Each row of numbers stands for one object and depends on some of the facts below. Use the named rows to name the rest.

Some facts about the objects:
[zeflan nebrulol stimun plafegar] Λ mudasol
[zeflan] Λ zetos
[trelor plugrum dragremun pado grusas] Λ koflavim
[trelor raror sitem miki] Λ truke
[kluzun kibi ferol] Λ miki
[kluzun bamas mibre] Λ rufotir
[plugrum] Λ braklo
[plugrum mudasol] Λ kluzun
[trisumu daskubul klistok defak] Λ tripli
[novo siplun tafes grusas] Λ ritur
[trovan] Λ ribron
[trovan nilak] Λ ritul
[teflin mufon] Λ liflol
[flidros siklo dragremun drafa rufotir tafes] Λ plufe
[napoter] Λ simu
[simovik skonen gukik] Λ drebim
[simovik pugrople skono sotra] Λ pado
[zetos brodros skoplam taplar plirakim] Λ trisumu
[ploskol vumem] Λ bilol
[ploskol] Λ leple
[ploskol baruto] Λ tudros
[tusobre] Λ timas
[drezer tegrom ludrenul mibre sotra] Λ keflus
[grovak naplu] Λ plaves
[grovak zezon] Λ mubrik
[grovak] Λ plodinus
[fuma doplum] Λ pugrople
[tozuklun plufe rufotir ludrenul beflefi] Λ plitem
[tozuklun plitem] Λ braklom
[ribron lafor gufal] Λ trapam
[ribron mufon trukes topliri] Λ padreklil
[plufe simu] Λ beflefi
[plufe koflavim stastal tafes miki kluklufle] Λ traster
[braklo nilak] Λ stugre
[braklo stugre] Λ dramisun
[daskubul] Λ ludrenul
[daskubul dakegrir vunil tepek] Λ vegikas
[lafaklar vumem] Λ zeflan
[lafaklar] Λ grastuflis
[vumem trotir brolok] Λ novo
[vumem] Λ siplun
[mufon] Λ sotra
[mufon] Λ pobos
[vedroru fusil] Λ sivem
[vedroru brolok sedram subrebur brotrer] Λ simovik
[vedroru] Λ bigrem
[skonen] Λ gerur
[gunifak] Λ napoter
[stomik] Λ flobim
[stomik grastuflis] Λ rotran
[brista vurar fusil] Λ zubur
[gritis koflavim] Λ tozuklun
[dragremun gerur] Λ kluklufle
[dragremun ritul gulal mubrik] Λ megal
[lafor vuflom] Λ flisezok
[lafor] Λ vavil
[lafor] Λ sidren
[lafor leple brotrer] Λ klonil
[napel brodros] Λ pludri
[napel topliri] Λ sedram
[grastuflis gerur] Λ tusobre
[bires ludrenul nebrulol] Λ tegrom
[rotran peka tinuk pado plaves taplar keflus fusil liflol flibos tepek] Λ subror
[sivem doplum flisezok] Λ vurar
[peka] Λ dofi
[rabrol] Λ bisudren
[rabrol] Λ klistok
[trukes naplu] Λ stutras
[tinuk] Λ stimun
[brodros vurar pakliskis] Λ flofan
[bubolan mudasol] Λ vusal
[zudrul] Λ febris
[kistasi] Λ teflin
[dramisun] Λ drafa
[basum siplun] Λ beko
[skoplam] Λ fusil
[gerur plaves] Λ lutak
[koson drido] Λ zezon
[baruto] Λ vunil
[baruto begro] Λ nebrulol
[plitrogror] Λ basum
[plitrogror pomis liflol] Λ brolok
[plitrogror] Λ defak
[simu] Λ siklo
[duroplem naplu] Λ topliri
[siplun] Λ tepek
[flogen dosem subrebur] Λ flibos
[mibre pakliskis] Λ taplar
[leple taplar] Λ nilak
[tripli kluklufle] Λ gunifak
[pakliskis] Λ skoplam
[ferol] Λ trotir
[ferol greso] Λ rabrol
[doplum pigrur] Λ vatrak
[flobim] Λ plirakim
[stolo beko] Λ vovu
[plirakim mubrik] Λ tafes
[broplu plafegar] Λ dragremun
[bisudren sotra topliri] Λ mibre
[braklom] Λ zofodril
[sotra] Λ stolo
[dosem] Λ sitem
[rugetu] Λ napel
[subrebur] Λ zudrul
[naplu] Λ katri
[briklem] Λ gritis
[flibos] Λ bubolan
[megal] Λ flidros
[zeflan trelor kluzun trisumu trovan teflin napoter raror ploskol tusobre drezer grovak katri vusal fuma vovu tozuklun subror plufe plitem klistok siklo lafaklar vumem mufon defak vedroru skonen gunifak trapam stomik dragremun stefli napel stugre bires rotran sivem peka pugrople rufotir gufal ludrenul timas stutras trukes ritul tinuk brolok brodros bubolan zofodril vurar bamas gukik kistasi kibi flofan dramisun basum koflavim plaves stastal koson zubur duroplem nilak skono siplun flogen pakliskis doplum taplar pigrur tafes pomis bisudren keflus sotra miki dosem traster greso bilol mudasol fusil rugetu beko plafegar klonil plodinus mubrik subrebur briklem vegikas topliri liflol tepek megal] ξ a
[plugrum flidros simovik zetos tudros truke braklo daskubul lafor vavil grastuflis tegrom drafa rabrol zudrul tusem pado vatrak gerur baruto beflefi sitem stimun tripli lutak broplu braklom zezon drido vuflom dofi naplu brotrer] ξ c
[novo ritur ribron brista gritis gapur trotir dakegrir pobos bigrem padreklil skoplam plitrogror simu nebrulol drebim sidren mibre leple ferol gulal pludri begro flobim stolo vunil febris plirakim flisezok sedram kluklufle flibos grusas] ξ b

Some rows with their names:
tegrom: [ 25  36  22 -37 -21  22 -47  19  57  25   7   5   1  29 -30  14 -21  25
 -17 -22  34  51 -12  10 -12   6  11  23  -7  32]
ferol: [ 30  22 -19  16  -4  42   0   7  -9  -6   8  22 -25   0  29 -15   4  53
  36  -2   7   7 -23  10 -14  10  27   8  -4   9]
miki: [  1  -4  -2  23 -10  -5  -1 -23  38  -3 -18   7   6 -39  13   4 -27 -16
 -35 -23 -29  -5  -1 -27   4  -1   5   0 -16  11]
koflavim: [  1   2 -10  24  -9 -12   3 -18  39  -7 -16   3  12 -31  14   4 -15 -14
 -38 -26 -27 -11   2 -12   9   3   5   6 -21   1]
tozuklun: [  5  20 -16  20  -1 -24   3   3  37  -5 -18   2  10  -4   3  26   0 -10
 -44 -10 -30 -30  26  17  11   5  11  -5 -27   0]
beko: [ -5  -4  -9   4  -1 -15   4  -1  26  -7  -6 -15   1 -14  -1   5  -5 -18
 -31  -6 -14 -10  17 -16  14   1  -1   0  -3   2]
defak: [ -7   3 -20   9 -11  -9  -6 -14  19  -2  -7 -13  -1 -20  15  11  -7 -26
 -41   2   7  -5  31 -15  10  26   0 -11  -9   1]
skonen: [ -7  -2 -11   4  -3 -16   6  -7  29  -9  -5 -12   1 -12   4   6  -5 -14
 -32  -8 -15 -10  17 -15  15  -3  -1   0  -2   2]
stimun: [ 15  20  22 -18 -29  12 -47  28  34  17  22   7   8  51 -22 -12 -36  25
 -18 -16  17  51 -31  13  -2  13 -15   7 -27  30]
kistasi: [ -5  -3  -8   5  -1 -14   3  -6  28  -7  -6 -12   4 -14   2   7  -7 -17
 -32  -6 -15 -13  15 -11  14   0   0  -3  -4   2]
fusil: [-13   2   2 -13 -10 -13  14 -22  26 -17   0 -14  17 -15  11  11  -8 -20
 -30   0 -16 -20   2   6  17   5   2  -5   4  16]
raror: [ -1  -5  -2   9  -5  -7   4 -14  33  -2 -12  -2   6 -27   9   7 -16 -14
 -35 -14 -25  -9  10 -19   8   2  -1   0 -11   6]
fuma: [ -7  -2  -7   3  -3 -12   4 -11  31  -8  -7  -9   3 -12   6  10  -5 -15
 -32  -8 -15 -11  15 -14  16  -2   0  -4  -2   3]
pakliskis: [ -8  -1  -4  -1  -4 -11   2 -13  24  -8  -7 -11   6 -13   7  12 -10 -19
 -30  -3 -12 -15  14 -12  14   1   3  -8   1   6]
gulal: [ 28  13 -20   7  11  50  -2  13 -16  -2   4  17 -14   7  25 -14  13  47
  40 -10  10  -2 -25  14  -7  13  26  17   0  -7]
novo: [ 24  21 -30  23  -7  29   5  12 -10 -15  18  14 -27   8  23 -31   9  53
  38  -2   8  16 -23   8  -8   8  23   9  -3   6]
lafaklar: [ -5  -5  -8   5  -3 -14   1  -4  25  -7  -5 -10   4 -13   2   7 -10 -19
 -31  -4 -13 -12  14 -12  14  -3  -5  -4  -6   3]
bires: [  0  -3  -8   0   1 -10  -1  -2  31  -3  -7  -9   0 -20  -6  14 -10 -20
 -31  -3  -8 -10  18 -10   7  -9  -3  -5   0   7]

Rows to name:
No name comes twice in this set of rows, the named rows included.
[ 12  32  22 -23 -30  15 -45  13  42  23   9   2   7  47  -7  -1 -20  28
 -21 -27  23  50 -13   0   2  29   8  21 -19  21] => rabrol
[ -7  -5 -13  10  -5 -18   7  -1  26  -9  -2 -15   3 -13   0  -3  -6 -18
 -31  -8 -14  -6  13 -14  15   2  -3   0  -5   2] => siplun
[ -4 -14 -10   7  -1 -16  -6   2  17 -10   2  -8   0 -13  -5   2 -21 -22
 -32   7 -12  -6   7  -7   9 -10 -21 -19 -12   7] => zeflan
[ 37  14 -22  13   4  42  -8  21 -14  -6  15  26 -32   1   7 -13  -7  48
  40  16  11   8 -25  22 -22  -7   9  -7  -5  15] => nebrulol
[ -3  -3  -5   8  -4 -10   2 -13  30  -5 -10  -5   4 -21   6   8 -14 -17
 -33 -11 -18  -9  11 -17   9  -2  -2  -3  -8   4] => kibi
[ -5  -1  -2  19 -10 -12   4  -8  34  -3 -13  -7   8 -29   5  -4 -17 -17
 -28 -15 -26 -12   7 -28  10   7  15   1  -7  12] => traster
[ 14  30  35 -15 -36  20 -37  17  49  25   4   5  10  37  -6  -8 -29  36
 -18 -32  -1  46 -22 -12  -3  31  14  27 -23  31] => truke
[ 33  29 -22  20  -1  37   2   9  -5  -6   4  26 -20   7  29  -6  10  59
  31  -1  -4  -3 -17  26 -14  14  28  10 -16   4] => gritis
[ -5  -1  -9  -4   2 -10   3  -7  34  -6  -9 -13  -5 -18  -1  14  -1 -15
 -29 -10  -7  -6  23 -22  14  -9   3   3   8   2] => topliri
[-17   3  15 -13  -5 -12   0 -27  21 -17  -9  -4   9   4  20  23 -16  -9
 -27  -1 -29 -24   7 -14  24  -6   5 -23  10  12] => vurar
[ 21  25 -17   6  -6  42  -6  -2 -20 -10  11  18 -20   7  37  -9   3  46
  36  10  18   3 -21  16 -10  23  30  -3   3  11] => skoplam
[ 12  37  16 -19 -35  15 -44  18  39  25  12  -2   8  46  -5  -4 -18  24
 -23 -22  29  48  -6   7   1  41  10  22 -22  23] => daskubul
[  9  33  28 -27 -30  13 -43  13  41  17  11   4  12  56  -6   0 -22  32
 -18 -27  12  44 -21   4   6  23   8  19 -16  23] => vuflom
[ -4  18 -20  18   3 -25 -12   0  38 -13 -16  -3   9 -10  -9   8  -8 -29
 -25 -14  -9 -19   9   1  17 -11  25 -15   6   4] => rufotir
[ -5  -9  -7   7  -4 -14   5  -1  24  -8  -3 -11   5 -13  -4   3 -13 -21
 -32  -2 -16 -11  10  -8  10  -2  -8  -7  -7   7] => bubolan

The same objects again, as new rows of numbers:
Some rows with their names:
ritur: [ 14 -42   0 -21 -11 -13 -25   9  -9 -11   8   1   4  31  23 -11   3   3
   8  -3  16  27  -7  32   3   3 -35   5 -20   6 -11]
tusem: [  2 -12  16  22 -19  11 -39  -6  -6  -2  20 -18   5  11  12  -6  30  -4
   6 -41 -13   3 -20   4  -9   8   6 -31 -18  -7  15]
flibos: [ -3 -23 -23 -22 -14 -16 -41  -3 -32 -21   5  10   7  15  28 -11 -11  11
  22   8  19  12 -15  16  -7  -7  -5  25 -24  18 -13]
sidren: [ 14 -39  -2 -23  -4 -15 -35  -2  -6 -12  -1  -5  -4  28  28  -7   3   2
   8  -2  10  26 -11  28   2   5 -31   6 -18  -4 -16]
begro: [ -2 -23  -6 -24  -1 -23 -21  -8 -11 -21  11  -1 -11  16  17  -9  -7  -4
   8  -1  21  18   2  23   5  12 -17  19 -19  -5 -14]
gukik: [  3   6   2   7   8  11  15   6  10  10 -10   6   2   0 -18   0  -6  -3
  -7  13   2 -11   8  -5   1  -7  -3   3  13   3   2]
ribron: [  8 -27  -7 -15   5 -16 -28 -11 -10 -11   4 -12  -6  20  20 -12  -9  -3
  10  -7  12  20  -5  21   0   5 -29  15 -19  -9 -15]
pomis: [  0  12   0   3   3  11  17   9   5  10  -5  10   2  -4 -17  -2  -8   1
  -8  13   6 -15  10  -5  -2  -8   3   5  14  10   5]
plitrogror: [  6 -18  -8 -19  -7 -17 -22  -4 -22 -10  10  -5   1  18  22 -14 -14  -2
   7  -3  26  16   2  21  -2   8 -21  22 -22  -5 -11]
naplu: [ -5  -1  14  27 -17   9 -36 -12 -15  -4  25 -19   5   0   5  -9  20  -6
   8 -43  -8  -4 -16  -2  -9   9  12 -21 -20  -7  16]
plaves: [ -1  11 -19  -3   2  10  -4   9  -6  -1 -14  15  12  -8  -6   6  -1  16
   7  24  -6 -13 -12 -11  -5 -24  16   5  14  25  -5]
lutak: [  3 -13  16  22 -21  12 -41  -7  -8  -5  19 -17   6  13  12  -6  33  -3
   7 -40 -14   2 -23   5 -10   6   6 -32 -18  -3  16]
mudasol: [-28   8   3 -25  -4 -17  37  13  25 -31  14  16 -27  10 -27   9   6  -9
 -13  25  10 -18  31   0  17   9  19  -2  26   9   0]
pugrople: [-12   0   4  16  14  22  17   2   8  20 -18  12  11  -4 -25  -6 -20  -7
   2  19  -5 -13   4  -6  -2  -3  -2  11   6   7   5]
ritul: [ 11  18 -22   6  29  -4  22  10  11   0  -4 -21   3 -23 -21   9 -10   5
   8  -8 -10 -12  10 -15  -5 -27 -15  -3  27   1  20]
ploskol: [  1  11  -1  -2   8   5  17   6  15   5  -7   3  -5  -3 -12   6  -3   0
  -8  12  -2  -8   5  -7   1  -7   1  -1  16   3   0]
plufe: [ 20   0   7   5  -9 -11  49  24  -3   4 -18  30   8 -48   2  10  16  14
 -18   8   9   8  11 -12  16   7  20  -3   8   0  -1]
koson: [  1  11  -5  -4  13   1  20   6  10   5  -8  -2  -2  -6 -14   5  -9  -2
  -6  10  -3 -10  10 -10   0  -9  -1   2  17   4   4]

Name these rows:
No name comes twice in this set of rows, the named rows included.
[ 15   7  10  16  -6  -7  29  35  -4   0 -13  21   8 -32 -10  -7  13  23
  -9  11   5   5  12 -14  17  -8   7  -5  11  -4  -1] => siklo
[-30 -13  12  17  -6   3   0 -24  -4  -2  23 -14   7   1  14   8   5 -17
  18 -37 -18   8  -9   4  -8  20  12 -19 -31   0  26] => sitem
[-11   4   4   3  13   0  16   6  12   4 -21   6 -13  -6  -1  -4 -18   1
  -6  21  -8  -9  11  -8  -1  -6   1   1   9 -10   1] => doplum
[ -4   7   3  26  -8   1 -27 -10 -16  -5  30 -29   5  -9   5  -4  14  -8
  15 -53  -7  -9 -11  -5 -15   1   7 -20 -14  -8  31] => zezon
[-17  -7  -8 -10  13   2  68  -7  14  13 -10  15  13 -21   1  28 -19  -7
   2  14  -8   7  10   1  -1   4   4   3   3  21  14] => koflavim
[-15   0  -4  -8  19   3  42  -4  20   7 -11   5  -1  -4  -7  17 -14  -6
   2  16 -13   3   8  -1   3  -1   0   1   7   6   3] => raror
[-33  -9  -1 -13  22  -4  77  -6  26   7 -11  18   6 -10  -3  28 -18  -9
   9  22 -18  17  12   1  11  10   0  -1  -4  13   8] => miki
[ -1  24   1  -3   5  -4  15  11   6   6  -9   1  -6  -3   0  -1 -10  10
  -7  17  -4  -1  10 -13   5  -4   1   3  10 -10  -9] => brodros
[  5   4  -8 -24  -7 -33 -15   9 -25 -10  12 -10  -1  13  38 -17 -18  19
  13  -4  17  31   4  10   6   3 -24  19 -28 -20 -19] => plirakim
[-21   0   2  -8  11  -2  42  -2  19  -4  -6  13  -8  -7 -17  13  -4  -5
  -4  18  -4  -2  15  -4  12  10   9   5  12   3  -3] => kluzun
[-23 -11   4  42 -18  29 -37 -13 -32   7  16   1  34  -5   0 -11   7  -4
  32 -27 -11  -6 -32  -3 -19   0  27  -5 -33  24  24] => pado
[  5  19 -20  -8  -6  10  -2  11  -9   1  -6  15  13  -3  -5   8   3  16
   4  23   1 -13 -13 -11  -6 -24  18   7  16  30  -5] => tepek

